Below is a small trained network, with its code and all its weights. Each question gives an input and a target symbol and asks what happens when units are switched off, that is, made to give their printed mean instead of their output.

import numpy as np


def w(rows, s, z=0):
    codes = np.array(rows[::2]) - 128.0
    scale = np.full(codes.shape[1], s)
    scale[-1] = z or s
    return codes * scale


def norm(h):
    return h / np.sqrt((h * h).mean(-1, keepdims=True) + 1e-5)


def f(y):
    return np.maximum(y, 0)


def softmax(a):
    e = np.exp(a - a.max(-1, keepdims=True))
    return e / e.sum(-1, keepdims=True)


def log_softmax(a):
    a = a - a.max(-1, keepdims=True)
    return a - np.log(np.exp(a).sum(-1, keepdims=True))


def net(x, mask):
    ids = ['γηθλμξπσφω'.index(c) for c in x.split()]
    T = len(ids)
    res = E[ids] + P[:T]
    r = norm(res)
    for j in range(2):
        rows = slice(2 * j, 2 * j + 2)
        q, k, v = (r @ M[0][rows].T for M in (Q, K, V))
        z = softmax(np.where(np.tri(T) > 0, q @ k.T / 2**0.5, -1e9)) @ v
        o = O[0][rows]
        res = res + np.where(mask[j], z, o[:, -1]) @ o[:, :-1]
    y = f(norm(res) @ A[0][:, :-1].T + A[0][:, -1])
    res = res + np.where(mask[2:10], y, B[0][:, -1]) @ B[0][:, :-1]
    return log_softmax(norm(res)[-1] @ U[:, :-1].T + U[:, -1])


Q, K, V, O, A, B = {}, {}, {}, {}, {}, {}
E = w([
[232,105,73,176,105,158],'γ',
[148,136,143,40,144,85],'η',
[212,65,101,149,117,169],'θ',
[253,86,121,141,80,144],'λ',
[234,125,105,88,83,140],'μ',
[148,202,111,74,115,71],'ξ',
[188,165,43,210,76,136],'π',
[66,180,151,175,100,50],'σ',
[160,134,77,112,191,131],'φ',
[129,111,136,177,166,105],'ω',
],0.0043)
P = w([
[123,92,148,134,123,108],'0',
[98,152,87,116,135,147],'1',
[48,213,106,160,36,210],'2',
[80,90,68,158,137,73],'3',
[170,228,148,184,186,132],'4',
[88,166,99,114,100,254],'5',
[96,109,74,148,133,71],'6',
],0.0091)
Q[0] = w([
[67,62,23,87,126,92],'head 1',
[134,185,162,113,228,188],'head 1',
[72,20,120,74,61,118],'head 2',
[143,189,231,135,136,253],'head 2',
],0.0058)
K[0] = w([
[190,75,221,145,104,43],'head 1',
[132,187,85,93,106,145],'head 1',
[98,115,165,175,64,86],'head 2',
[72,220,2,139,151,183],'head 2',
],0.0078)
V[0] = w([
[159,109,58,112,212,133],'head 1',
[85,66,254,185,69,156],'head 1',
[118,164,140,61,98,33],'head 2',
[179,73,176,35,74,147],'head 2',
],0.0069)
O[0] = w([
[71,86,190,129,129,167,231],'head 1',
[140,194,152,118,103,94,86],'head 1',
[140,39,101,255,105,98,88],'head 2',
[171,170,144,211,197,196,2],'head 2',
],0.0088,0.0018)
A[0] = w([
[42,115,141,88,1,116,168],'neuron 1',
[42,40,171,100,165,193,133],'neuron 2',
[134,167,137,183,9,187,122],'neuron 3',
[196,137,185,132,87,134,169],'neuron 4',
[52,172,130,11,54,98,203],'neuron 5',
[79,177,172,24,118,197,254],'neuron 6',
[108,253,139,149,189,191,88],'neuron 7',
[145,165,126,198,175,134,90],'neuron 8',
],0.007,0.0027)
B[0] = w([
[136,123,125,35,157,206,223],'neuron 1',
[66,254,80,134,111,136,221],'neuron 2',
[85,35,180,37,155,207,166],'neuron 3',
[67,147,8,131,145,120,139],'neuron 4',
[195,99,135,188,125,196,254],'neuron 5',
[65,88,111,194,89,96,251],'neuron 6',
[131,72,168,50,94,33,176],'neuron 7',
[137,166,191,85,195,226,150],'neuron 8',
],0.0062,0.0079)
U = w([
[155,145,176,182,194,167,64],'γ',
[102,73,88,174,25,2,148],'η',
[84,98,168,70,69,33,79],'θ',
[175,194,170,80,200,137,152],'λ',
[142,49,97,218,103,111,59],'μ',
[127,185,192,45,120,66,230],'ξ',
[139,88,122,222,165,131,7],'π',
[225,250,45,102,60,100,107],'σ',
[127,37,111,80,39,196,126],'φ',
[21,217,82,131,100,179,244],'ω',
],0.0081,0.0013)

Each question gives the input, a string of symbols that net reads in full, and the target symbol t.
The units are the heads (2 rows each of Q, K, V and O) and the neurons (one row each of A and B). Each row of codes is followed by its name. A weight is (code - 128) times the scale printed after its matrix; where a second scale follows, it is the last column's (O, A, B and U).
mask holds one flag per unit, heads first, then neurons. A switched-off unit (its flag False) gives its mean, the last column of its rows in O or B, instead of its output. The means were averaged over made-up inputs and are rounded, as every weight is.
A unit's drop is (log p(t) with every unit on - log p(t) with that unit switched off) / (log p(t) with every unit on - log p(t) with every unit switched off).
The circuit of an input: a set's keep is (log p(t) with only the set's units on - log p(t) with every unit switched off) / (log p(t) with every unit on - log p(t) with every unit switched off). Starting from all 10 units, units are removed one at a time, each time the one whose removal leaves the highest keep (on an exact tie, the one counted first), for as long as the keep stays at least 0.8.
units of the circuit, in order: the units of the circuit, biggest drop first
most important unit: the unit with the biggest drop
k most important neurons: the k neurons with the biggest drops, biggest first
heads that matter: for each layer, one digit per head in row order, 1 if its drop is at least 0.15 and else 0, layers parted by /
input θ ω φ σ, target ξ: most important unit : head 2
input ω η ξ φ η, target γ: units of the circuit, in order : head 2; neuron 8
input φ σ σ γ φ θ λ, target ω: heads that matter : 10
input θ σ γ, target φ: heads that matter : 00
input ω φ φ σ η γ θ, target σ: heads that matter : 10
input ξ ω φ λ θ, target φ: heads that matter : 01
input ω γ σ, target φ: heads that matter : 00
input θ θ μ ω λ σ ω, target ξ: heads that matter : 01
input φ φ η λ θ, target ω: units of the circuit, in order : head 1; head 2; neuron 2
input θ ω φ φ ω φ σ, target ξ: units of the circuit, in order : head 2; neuron 7
input θ φ ξ ξ, target ξ: 2 most important neurons : neuron 7; neuron 8
input φ ω φ φ ξ, target φ: units of the circuit, in order : head 2; neuron 5; head 1
input φ σ η σ φ, target σ: units of the circuit, in order : head 1; head 2
input ω π σ λ, target σ: units of the circuit, in order : head 1; neuron 6
input ξ μ φ ω η η φ, target μ: units of the circuit, in order : head 2
input ω φ η, target φ: units of the circuit, in order : neuron 5; neuron 3
input ω η π, target φ: units of the circuit, in order : neuron 3; neuron 2
input θ φ φ λ, target ξ: units of the circuit, in order : head 2; neuron 7; head 1
input γ μ λ λ σ, target λ: 4 most important neurons : neuron 8; neuron 6; neuron 7; neuron 5
input φ φ ω, target φ: units of the circuit, in order : neuron 3
input θ θ θ ω θ, target θ: 2 most important neurons : neuron 7; neuron 6
